Below are the code and all the weights of a small trained network. Each question names an input and a class and asks about switching units off, where a switched-off unit gives its printed mean instead of its output.

import numpy as np


def w(rows, s, z=0):
    codes = np.array(rows[::2]) - 128.0
    scale = np.full(codes.shape[1], s)
    scale[-1] = z or s
    return codes * scale


def norm(h):
    return h / np.sqrt((h * h).mean(-1, keepdims=True) + 1e-5)


def f(y):
    return y / 2 * (1 + np.tanh(0.7978845608 * (y + 0.044715 * y**3)))


def log_softmax(a):
    a = a - a.max(-1, keepdims=True)
    return a - np.log(np.exp(a).sum(-1, keepdims=True))


def net(x, mask):
    res = np.array(x, float).reshape(1, 6) / 4 @ E
    u = 0
    for l in range(4):
        y = f(norm(res) @ A[l][:, :-1].T + A[l][:, -1])
        res = res + np.where(mask[u : u + 3], y, B[l][:, -1]) @ B[l][:, :-1]
        u += 3
    return log_softmax(norm(res)[-1] @ U[:, :-1].T + U[:, -1])


A, B = {}, {}
E = w([
[116,145,49,108,146,111,152,78,167,179,112],'x0',
[140,129,119,174,171,60,117,104,53,64,53],'x1',
[177,102,88,147,199,240,240,250,133,126,113],'x2',
[123,153,80,11,175,63,124,194,186,67,228],'x3',
[167,82,96,140,110,232,108,254,80,246,180],'x4',
[247,5,242,185,92,161,137,166,161,166,123],'x5',
],0.01)
A[0] = w([
[213,62,145,95,124,97,144,158,239,132,176,2],'0.n1',
[172,117,121,181,195,144,249,113,150,31,33,28],'0.n2',
[138,127,113,123,160,134,177,154,139,106,108,49],'0.n3',
],0.019,0.0069)
B[0] = w([
[146,141,173,130,120,155,137,100,185,94,147,235],'0.n1',
[100,131,92,138,104,133,139,177,43,68,3,252],'0.n2',
[141,132,136,123,140,155,131,164,138,132,126,163],'0.n3',
],0.012)
A[1] = w([
[171,99,172,135,140,56,43,180,48,58,167,2],'1.n1',
[94,194,31,36,180,98,140,194,151,42,184,43],'1.n2',
[26,232,66,56,135,38,75,5,149,67,130,140],'1.n3',
],0.027,0.004)
B[1] = w([
[142,132,136,126,99,148,108,186,111,93,32,165],'1.n1',
[29,136,121,64,187,94,165,108,144,244,82,207],'1.n2',
[205,130,124,171,101,112,103,87,178,67,252,252],'1.n3',
],0.015,0.039)
A[2] = w([
[224,60,63,214,136,140,126,124,66,206,96,31],'2.n1',
[139,153,6,150,90,153,50,198,44,228,190,2],'2.n2',
[99,198,118,203,77,162,95,50,92,85,224,89],'2.n3',
],0.023,0.0033)
B[2] = w([
[61,149,156,91,140,106,144,124,130,252,78,188],'2.n1',
[64,147,111,79,137,126,142,112,125,254,117,156],'2.n2',
[73,176,127,126,48,195,223,98,145,65,214,253],'2.n3',
],0.0099,0.02)
A[3] = w([
[228,64,177,154,140,141,113,138,206,184,238,6],'3.n1',
[99,142,170,138,98,4,119,5,152,66,73,190],'3.n2',
[149,113,176,125,85,226,158,185,168,221,140,238],'3.n3',
],0.026,0.0018)
B[3] = w([
[255,134,140,216,84,182,91,162,81,101,212,250],'3.n1',
[85,41,255,35,137,208,40,120,141,239,190,205],'3.n2',
[121,121,95,65,191,28,77,65,206,30,203,226],'3.n3',
],0.009,0.026)
U = w([
[178,125,177,149,111,123,123,88,184,86,254,254],'0',
[79,122,137,78,192,91,155,114,167,206,140,58],'1',
[137,129,142,170,113,133,135,168,61,78,42,60],'2',
],0.011,0.0015)

Each question gives the input, the list of numbers given to net, and the class t.
The units are the neurons (one row each of A and B). Each row of codes is followed by its name. A weight is (code - 128) times the scale printed after its matrix; where a second scale follows, it is the last column's (A, B and U).
mask holds one flag per neuron, layer by layer. A switched-off neuron (its flag False) gives its mean, the last column of its row in B, instead of its output. The means were averaged over made-up inputs and are rounded, as every weight is.
A unit's drop is (log p(t) with every unit on - log p(t) with that unit switched off) / (log p(t) with every unit on - log p(t) with every unit switched off).
The circuit of an input: a set's keep is (log p(t) with only the set's units on - log p(t) with every unit switched off) / (log p(t) with every unit on - log p(t) with every unit switched off). Starting from all 12 units, units are removed one at a time, each time the one whose removal leaves the highest keep (on an exact tie, the one counted first), for as long as the keep stays at least 0.8.
circuit, biggest first: the units of the circuit, biggest drop first
top k neurons: the k neurons with the biggest drops, biggest first
k most important neurons of layer l: the k neurons of layer l with the biggest drops, biggest first
drop when u is switched off: that unit's drop, to one decimal
input [-3,1,3,5,-5,4], class 2: top 2 neurons => [0.n2; 1.n3]
input [8,-1,3,-4,-8,4], class 2: circuit, biggest first => [0.n2]
input [7,-6,4,-6,-5,-3], class 2: circuit, biggest first => [0.n2; 1.n3; 3.n3]
input [-7,-4,7,2,0,0], class 1: top 2 neurons => [1.n3; 3.n1]
input [-7,-1,0,-7,5,8], class 1: top 3 neurons => [1.n3; 2.n1; 0.n1]
input [-5,-1,8,7,-4,6], class 2: circuit, biggest first => [0.n2; 1.n3]
input [-7,7,2,1,-7,-3], class 2: top 2 neurons => [0.n2; 1.n1]
input [-5,8,2,1,-6,-6], class 1: 2 most important neurons of layer 1 => [1.n2; 1.n1]
input [-4,-5,-2,-5,7,-2], class 1: top 2 neurons => [1.n3; 2.n2]
input [3,-5,7,-8,-8,-7], class 2: 2 most important neurons of layer 1 => [1.n3; 1.n2]
input [5,5,1,8,-5,7], class 1: 2 most important neurons of layer 3 => [3.n2; 3.n1]
input [7,-4,4,-8,2,0], class 1: drop when 1.n3 is switched off => 1.2
input [0,0,4,7,-3,4], class 1: drop when 3.n1 is switched off => 0.1
input [-8,5,6,-1,4,5], class 2: circuit, biggest first => [1.n3]
input [5,0,2,-2,6,-5], class 1: drop when 1.n3 is switched off => 0.4
